Each row has a name. After each piece below comes the name of the row it's from, unless a question asks for something else. Each question is about the rows just above it.

J: [158 122 203 115 122]
D: [150 128 169 133 133]
N: [127  88 159 103 106]
P: [157 106 213 109 115]
B: [147 162 152 133 140]
H: [150 168 139 155 153]
G: [128  89 140 136 124]
X: [159 122 181 150 141]
S: [147  91 196 110 111]
Does one of the named rows hold [127 169] side by side, in this order? : no
The row named N: : [127  88 159 103 106]
[150 168 139 155 153] : H
The row named H: : [150 168 139 155 153]
[157 106 213 109 115] is in which row? : P
Does one of the named rows hold [159 103] side by side, in this order? : yes

Ruson: [123 141 102 152 124 152 114 121 147 102 154 107 117 142 119 118 160 125
 151 147]
Risu: [168 159 138 112 182  88 174 129  96 138 125 161 124 113 132 167 114 174
  95  88]
tov: [101 107 115 144 109 150  99 123 146 114 142 107 125 141 121 106 145 105
 147 146]
ditof: [141 134 124 124 143 114 148 114 120 126 123 133 111 121 116 139 133 147
 118 106]
Lumom: [135 150 124 147 145 133 130 135 128 123 157 109 129 135 134 123 145 133
 130 136]
gire: [136 133 118 122 126 121 136 120 121 120 124 126 117 118 120 128 129 135
 122 118]
miti: [ 68  94  80 190  99 206  55  98 205  78 183  94 106 190  94  94 198  84
 209 180]
[123 141 102 152 124 152 114 121 147 102 154 107 117 142 119 118 160 125
 151 147] : Ruson
The row named Risu: : [168 159 138 112 182  88 174 129  96 138 125 161 124 113 132 167 114 174
  95  88]
Does one of the named rows hold [117 142] side by side, in this order? : yes
Does one of the named rows hold [113 182  88] side by side, in this order? : no

W: [130 148 154 137 121 203  76 148  74 154 150 135 111]
Z: [ 36 156 145 124 115 167 101  95 102 149 140 135 120]
Q: [130 149 154 137 121 203  76 148  74 154 150 135 111]
Does one of the named rows hold [135 150 154  74] side by side, in this order? : no
Does one of the named rows hold [ 36 156 145 124] side by side, in this order? : yes
Is [115 167 101  95 102] printed in one of the named rows, side by side and in this order? : yes
Among the named rows, does one hold [140 149 102] next to each other, in this order? : no
Does one of the named rows hold [154 150] side by side, in this order? : yes
Which row holds [130 148 154 137 121 203  76 148  74 154 150 135 111]? : W

dufi: [116 104 195  92]
dud: [ 88  78 144  37]
Fige: [116 111 189  99]
kuri: [ 88  78 132  53]
merit: [ 60 177 167 154]
Madib: [109 124 189  99]
fov: [ 88  84 149  37]
The row named fov: : [ 88  84 149  37]
Is [144  37] printed in one of the named rows, side by side and in this order? : yes
Among the named rows, does one hold [177 167 154] next to each other, in this order? : yes
Among the named rows, does one hold [124 189] next to each other, in this order? : yes
[ 60 177 167 154] : merit
The row named dud: : [ 88  78 144  37]

Pup: [108  96 121  54]
Batop: [183 165 145 104]
fanit: [158 140 128 120]
vilad: [154  90 124 156]
lugu: [165 104 122  84]
fel: [142  94  98 144]
Does one of the named rows hold [143  94  98] side by side, in this order? : no
[154  90 124 156] : vilad
The row named fel: : [142  94  98 144]
Does one of the named rows hold [165 183] side by side, in this order? : no
Is [ 98  94 142] printed in one of the named rows, side by side and in this order? : no

nataz: [101 147 161 125 141  94 133 112 129 129 128 134 124 143 136 120 169 132
 145 127 117 138]
Fani: [165  50 108  87  53 159  64 106 103 111 123  81 138  57  70 133 181  93
 171 131 134 154]
dezo: [164  99  91 130 100 168 118 126 120 123 121 112 111 100 107 141  91 125
 119 128 151 122]
fovi: [165  50 108  87  53 159  64 106 103 111 123  81  79  57  70 133 181  93
 171 131 134 154]
Among the named rows, does one hold [128 152 122] next to each other, in this order? : no
Among the named rows, does one hold [ 81  79  57  70 133] next to each other, in this order? : yes
[165  50 108  87  53 159  64 106 103 111 123  81  79  57  70 133 181  93
 171 131 134 154] : fovi

Ziruk: [123 104 144 139 118 139 100 153 129 145  98 184 114 117 147 143 124 171
 129 127  58 109  87 129 163  85 115 122 139 141 118 137 130 106 176 149
 135 140 141 190 160 151 123 143 114  93 112 151]
fuvus: [ 98 136  97 116 132 119 106 137 185 149 136  91 145 120 102 131 141 136
 102 114 126 100  86 128  94 148 143 108 119 120 169 123 131 129 101 180
 109 102 119 116  97 149  83 173 186 114  96 115]
seg: [165 158  94 103 105 134 176 186 108 118 129 107  83 130 142 109 157 152
 113 169 156  94 152 124 137 152 131  92 150 174 114 151 128 122  94 122
 108 101 129 145 115 158  92 176 177  90 101 135]
nogo: [165 158  94 103 105 134 176 186 108 118 129 107  83 130 142 109 157 152
 113 169 156  94 152 124 137 152 131  92 150 174 114 151 128 122  94 122
 108 168 124 129 125 164 106 114 104 149 139  99]
lin: [164 138 115 113 100 136 162 187  99 122 109 144  80 123 157 115 145 173
 123 164 119  92 125 122 157 119 120  97 158 174 107 157 131 111 132 127
 112 173 136 167 151 173 116 115  93 124 137 120]
Samo: [165 158  94 103 105 134 176 186 108 118 129 107  83 130 142 109 157 152
 113 169 156  94  80 133 137  86 131  92 150 174 114 151 128 122  94 122
 108 168 124 129 125 164 106 150 104 149 139  99]
Among the named rows, does one hold [144  80 123 157 115] next to each other, in this order? : yes
Does one of the named rows hold [114 151 128 121] side by side, in this order? : no

tupek: [113 116  67 137 101 154  54]
zagus: [119 174 151  98 174 144 160]
pesa: [153  97 120 170  77 143 124]
[119 174 151  98 174 144 160] : zagus
[113 116  67 137 101 154  54] : tupek
Is [ 97 120 170  77 143] printed in one of the named rows, side by side and in this order? : yes
The row named pesa: : [153  97 120 170  77 143 124]
The row named tupek: : [113 116  67 137 101 154  54]

Zok: [ 73 106 132 140  91 182  90  94  87  94  84 193 109  99 149 176 140 144
 165 101 165  58 146 141 176 141 158 139 129 154 118 166 104 153 171  67
 128 116 162 117 128 177 148 120 107 105  92 124 115 100]
Boma: [151  93  77 141 126 126  94 159 107 167 169 176 139 156 103 106  82 100
 129 180 130  78  42  95 151 147 131 158 163 139  95 160 108 112  68  74
 121  70  83 155 108  90 153  92 169 152 123 129 137 131]
Sudi: [ 85 129 104 130 108 179  84 125  88  88 109 168 106 133 136 183 136 140
 153 118 168  76 125 136 152 147 159 153  77 175 156 172 105 161 158  81
 152 108 155 138 141 191 156 143  76 127 100 148 139  84]
fufum: [ 59 144  98 152 113 166  89 105  86 103  96 180 139 104 141 143 125 143
 140  88 148 106 129 146 149 152 153 149  97 188 147 171 127 154 166  67
 132 126 143 164 148 165 151 125  83 120 127 151 141 100]
Folup: [ 75 140  99 135  89 183  85 112  76  84 113 192 118 101 145 160 152 157
 169 108 169  91 125 137 143 157 161 146 106 155 137 178 130 157 195  52
 134 124 174 117 152 169 155 104 116  93 139 158 133 127]
The row named Zok: : [ 73 106 132 140  91 182  90  94  87  94  84 193 109  99 149 176 140 144
 165 101 165  58 146 141 176 141 158 139 129 154 118 166 104 153 171  67
 128 116 162 117 128 177 148 120 107 105  92 124 115 100]
The row named fufum: : [ 59 144  98 152 113 166  89 105  86 103  96 180 139 104 141 143 125 143
 140  88 148 106 129 146 149 152 153 149  97 188 147 171 127 154 166  67
 132 126 143 164 148 165 151 125  83 120 127 151 141 100]

fiz: [175 156 148 122 183 168 217 196 128  47 186]
muvor: [130 156 148 122 183 168 217 196 128 215 156]
zafo: [130 156 148 122 183 168 217 196 128  47 186]
The row named zafo: : [130 156 148 122 183 168 217 196 128  47 186]
Is [168 183 122 148] printed in one of the named rows, side by side and in this order? : no
Which row holds [130 156 148 122 183 168 217 196 128  47 186]? : zafo

gidup: [169  96 174 113 159  98 124 129 143 159 170 108 100 113  92 126  83 108
  95  98 151 125 104 130 118 128 113 162 113 141 128 117 166 125 136 115
  94 137 139 179  68  91]
gis: [152 100 144 132 178 130 140 125 107 171 159 121 102 102 109 146  98 152
  94 120 141  85 124 113 142 111 131 145 139 111 148 115 122 125 130 108
  82 141 136 164  86  97]
Pive: [173 110 186 102 149  93 135 121 119 153 145 110  95 129  97 142  90 126
  92 105 142 105 105 128 154 124 117 132  90 127 144 130 147 129 139 115
  98 139 129 178  93  86]
vug: [173 110 186 102 149  93 135 121 119 153 145 110  95 129  97 142  90 126
  92 105 142 105 105 128 154 124 117 132  90 129 144 130 147 129 138 115
  98 139 141 152  93  86]
mafi: [178  92 170 115 153 103 116 116 103 149 176 133 105 111  93 133 121 105
  85 117 158 112  97 120 144 111 140 144 110 124 156 119 154 129 142 115
 121 152 125 168 100  75]
The row named mafi: : [178  92 170 115 153 103 116 116 103 149 176 133 105 111  93 133 121 105
  85 117 158 112  97 120 144 111 140 144 110 124 156 119 154 129 142 115
 121 152 125 168 100  75]
The row with [173 110 186 102 149  93 135 121 119 153 145 110  95 129  97 142  90 126
  92 105 142 105 105 128 154 124 117 132  90 129 144 130 147 129 138 115
  98 139 141 152  93  86] is : vug
Does one of the named rows hold [115 153 103] side by side, in this order? : yes

Dol: [179 180 210  99 110 211 121]
sinaf: [ 74  49  85 138  57 111 124]
zomus: [102  97  88 142 117  89 126]
saka: [179 180 210  99 188 211 121]
[ 74  49  85 138  57 111 124] is in which row? : sinaf
The row named sinaf: : [ 74  49  85 138  57 111 124]
The row named Dol: : [179 180 210  99 110 211 121]
The row named saka: : [179 180 210  99 188 211 121]

Potuk: [ 74 106  90 142 104 139 125  84 122 130 201 177 139 149 128 171  98  84
 165 115 110 150 128  98 167 124  80 125 177 156 101 160 136 128 157 132
 104 130  90 104  91  66 111 163 139 154 113 155 129 116 151 151 188  98
 116]
difan: [ 74 106  90 142 104 139 125  84 122 130 201 177 139 148 128 171  99  85
 164 115 111 150 127  97 167 124  80 126 177 157 102 160 136 129 157 131
 104 130  90 105  91  65 111 163 139 155 113 155 129 116 150 151 187  97
 115]
dima: [ 74 106  90 141 104 139 124  84 122 130 202 177 139 149 128 171  98  84
 165 115 111 150 127  97 167 124  80 125 177 156 101 159 136 128 157 131
 104 130  90 104  92  65 111 164 140 154 113 155 129 116 150 151 187  97
 115]
vegir: [ 73 106  89 141 104 139 125  83 121 129 201 177 139 149 128 170  99  84
 165 115 110 150 127  98 166 123  80 125 178 156 103 160 137 129 157 131
 103 130  90 104  91  66 110 164 139 154 113 155 129 115 151 151 188  97
 117]
zilef: [ 73 106  89 141 104 139 125  83 122 130 201 177 138 149 128 170  99  84
 165 115 109 150 127  97 167 123  80 125 178 156 102 160 137 129 157 131
 103 130  90 104  91  65 110 164 140 155 113 155 129 116 151 151 187  97
 116]
Tenap: [ 73 106  90 141 104 139 125  83 121 129 202 177 139 149 128 170  99  84
 165 115 109 150 127  97 166 123  80 125 178 156 103 160 137 129 157 131
 103 130  89 104  91  65 110 164 139 154 113 155 129 115 151 151 188  97
 117]
ruguk: [ 73 106  90 141 104 139 125  83 122 130 201 177 139 149 128 171  99  85
 165 115 110 150 127  97 167 124  80 125 177 156 102 159 136 129 157 131
 104 130  90 104  91  65 111 164 140 154 113 155 129 116 151 151 187  97
 116]
Is [105  91] printed in one of the named rows, side by side and in this order? : yes
The row named Potuk: : [ 74 106  90 142 104 139 125  84 122 130 201 177 139 149 128 171  98  84
 165 115 110 150 128  98 167 124  80 125 177 156 101 160 136 128 157 132
 104 130  90 104  91  66 111 163 139 154 113 155 129 116 151 151 188  98
 116]
Which row holds [ 73 106  89 141 104 139 125  83 122 130 201 177 138 149 128 170  99  84
 165 115 109 150 127  97 167 123  80 125 178 156 102 160 137 129 157 131
 103 130  90 104  91  65 110 164 140 155 113 155 129 116 151 151 187  97
 116]? : zilef
Among the named rows, does one hold [151 151 116] next to each other, in this order? : no
The row named dima: : [ 74 106  90 141 104 139 124  84 122 130 202 177 139 149 128 171  98  84
 165 115 111 150 127  97 167 124  80 125 177 156 101 159 136 128 157 131
 104 130  90 104  92  65 111 164 140 154 113 155 129 116 150 151 187  97
 115]

regiz: [144 117 120 135]
Gep: [101 141 131 114]
mazab: [ 41 154 176 148]
fedal: [156 113  93 118]
The row named regiz: : [144 117 120 135]
Is [148 176 154  41] printed in one of the named rows, side by side and in this order? : no
Is [144 117 120] printed in one of the named rows, side by side and in this order? : yes

darol: [184 120 140 151 159 197]
betod: [200 134 135  89 118  47]
riz: [116 136 172 192 191 118]
The row named betod: : [200 134 135  89 118  47]
Is [116 136 172 192 191] printed in one of the named rows, side by side and in this order? : yes
Does one of the named rows hold [151 140] side by side, in this order? : no
[200 134 135  89 118  47] : betod
Does one of the named rows hold [120 140] side by side, in this order? : yes

todis: [152 112 139 163 177 151  88 163 174 158]
mobe: [102 107 172 146 158 173  93 158 158 148]
kezel: [128 129 134  96 150 155 171 192 111  86]
gav: [120 129 131 129 141 118 130 123 129 117]
tabi: [134 135 135 111 139 114 152 121 116 119]
redeg: [116 108 164  89 144 150 139 198 149  99]
Zafe: [128 114 118 116 127 127 118 129 131 131]
Does one of the named rows hold [127 116 118 114] side by side, in this order? : no
The row with [134 135 135 111 139 114 152 121 116 119] is : tabi
The row named kezel: : [128 129 134  96 150 155 171 192 111  86]
Among the named rows, does one hold [114 139 111] next to each other, in this order? : no

Kenud: [ 64 170  40 151 110 137 105 121 143]
rabok: [129 166 181 111 133 121 155 141 141]
Pavop: [134  69 149  96 129 122 130 132 200]
Rurit: [114  51 130 136 121 149 138 136 193]
naz: [144 115 173 143 143 139 134 138  54]
[114  51 130 136 121 149 138 136 193] : Rurit
Is [149  96 129 122] printed in one of the named rows, side by side and in this order? : yes
The row named naz: : [144 115 173 143 143 139 134 138  54]
The row named Pavop: : [134  69 149  96 129 122 130 132 200]
Does one of the named rows hold [115 173 143] side by side, in this order? : yes
Among the named rows, does one hold [ 68 149  96 129] next to each other, in this order? : no

Vilof: [108  53  51  87 190  65 201]
Koro: [ 89 100  49  95 200  57 196]
mibi: [ 92  84  50  91 195  60 201]
mika: [112  47  52  86 188  63 201]
Veran: [ 89 100  49  95 195  57 196]
The row named Vilof: : [108  53  51  87 190  65 201]
Where do [108  53  51  87 190  65 201] appear? : Vilof
Is [ 57 195  95  49] printed in one of the named rows, side by side and in this order? : no
Does one of the named rows hold [84 50] side by side, in this order? : yes
Among the named rows, does one hold [ 89 100  49] next to each other, in this order? : yes
Which row holds [112  47  52  86 188  63 201]? : mika
Does one of the named rows hold [49 96] side by side, in this order? : no

rifak: [146 133 113  96 132 146 119]
sosu: [116 154 155 180 154  83 140]
toduk: [168 173  63  68 158 153 120]
Nenav: [133 130 128 104 103 136 111]
kisim: [ 98 136 157 175 131  80 172]
vumu: [162 174  64  55 151 143 106]
tid: [116 137  85  72 134 150 100]
Res: [137 137  85  72 134 150 100]
The row with [137 137  85  72 134 150 100] is : Res
[116 137  85  72 134 150 100] : tid
The row named kisim: : [ 98 136 157 175 131  80 172]
[146 133 113  96 132 146 119] : rifak
[168 173  63  68 158 153 120] : toduk
The row named rifak: : [146 133 113  96 132 146 119]

Gef: [135 169  80 121]
pego: [142 117  84 139]
zove: [113 139 157 131]
deg: [145 125 132 146]
tet: [129 137 157 108]
ruv: [160 101 202 115]
lep: [109 105 112 141]
Is [109 105 112] printed in one of the named rows, side by side and in this order? : yes
Among the named rows, does one hold [129 137 157 108] next to each other, in this order? : yes
The row named lep: : [109 105 112 141]
The row named Gef: : [135 169  80 121]
The row named pego: : [142 117  84 139]

Toku: [ 94 109 100 106  93 125  78 124 127 121 147 184 105 136  92 111 155 144
 133 121]
zutog: [159 120 146 174  80 124 116 150 119 117 131 166  85  84 144 148 141 113
 174 160]
Pife: [173 156 111 151 154 169 155 135 168  96 108 104 144 161 151 131 112 129
 161 129]
fifur: [143 111 133 119 151 136 132  87 139 109 112 135 193 164 120  98  98  95
 113  99]
Balu: [ 90 134  80 113 101 121  87  99 145 108 120 185 149 150 100 140 126 154
 125  62]
rurob: [144 155 111 112 177 152 151  96 147 129 108  91 192 173 122 130  93 122
 113  84]
keb: [170 169 132 135 157 140 152  94 116 163 108  93 182 126 122 176  86 100
 129  82]
The row named Toku: : [ 94 109 100 106  93 125  78 124 127 121 147 184 105 136  92 111 155 144
 133 121]
[143 111 133 119 151 136 132  87 139 109 112 135 193 164 120  98  98  95
 113  99] : fifur
Does one of the named rows hold [145 133] side by side, in this order? : no
[ 90 134  80 113 101 121  87  99 145 108 120 185 149 150 100 140 126 154
 125  62] : Balu
Is [108 105] printed in one of the named rows, side by side and in this order? : no
[144 155 111 112 177 152 151  96 147 129 108  91 192 173 122 130  93 122
 113  84] : rurob

liv: [122 182 115 145 117 115 127 120  56]
pel: [151 169 132 148 123 145 107  92  86]
logil: [134 123 131 130 127 110 160 175 146]
Dafa: [108  96 137 113 128 113 118 122 178]
Is [130 128 110 160] printed in one of the named rows, side by side and in this order? : no
The row named pel: : [151 169 132 148 123 145 107  92  86]
Does one of the named rows hold [137 113 128] side by side, in this order? : yes
The row named Dafa: : [108  96 137 113 128 113 118 122 178]
Does one of the named rows hold [124 145] side by side, in this order? : no

gapu: [111 138 127 165 121  88 123 129 143  98 159  97 160 110  90 127 156]
Zom: [148 154 130 101 147 166 110 164 149 177 123 142 143 148 134 164 140]
bep: [111 138 127 165 121  88 123 129 119  98 159  55 160 110  90 127 156]
vula: [100  99 122 162  98 189 158 116 143 104  93 203  97 187 171 180 109]
dade: [111 138 126 165 121  88 123 129 119  98 159  55 160 110  90 127 116]
Among the named rows, does one hold [159  55 160 110  90] next to each other, in this order? : yes
[111 138 126 165 121  88 123 129 119  98 159  55 160 110  90 127 116] : dade
Is [ 90 127] printed in one of the named rows, side by side and in this order? : yes
[148 154 130 101 147 166 110 164 149 177 123 142 143 148 134 164 140] : Zom

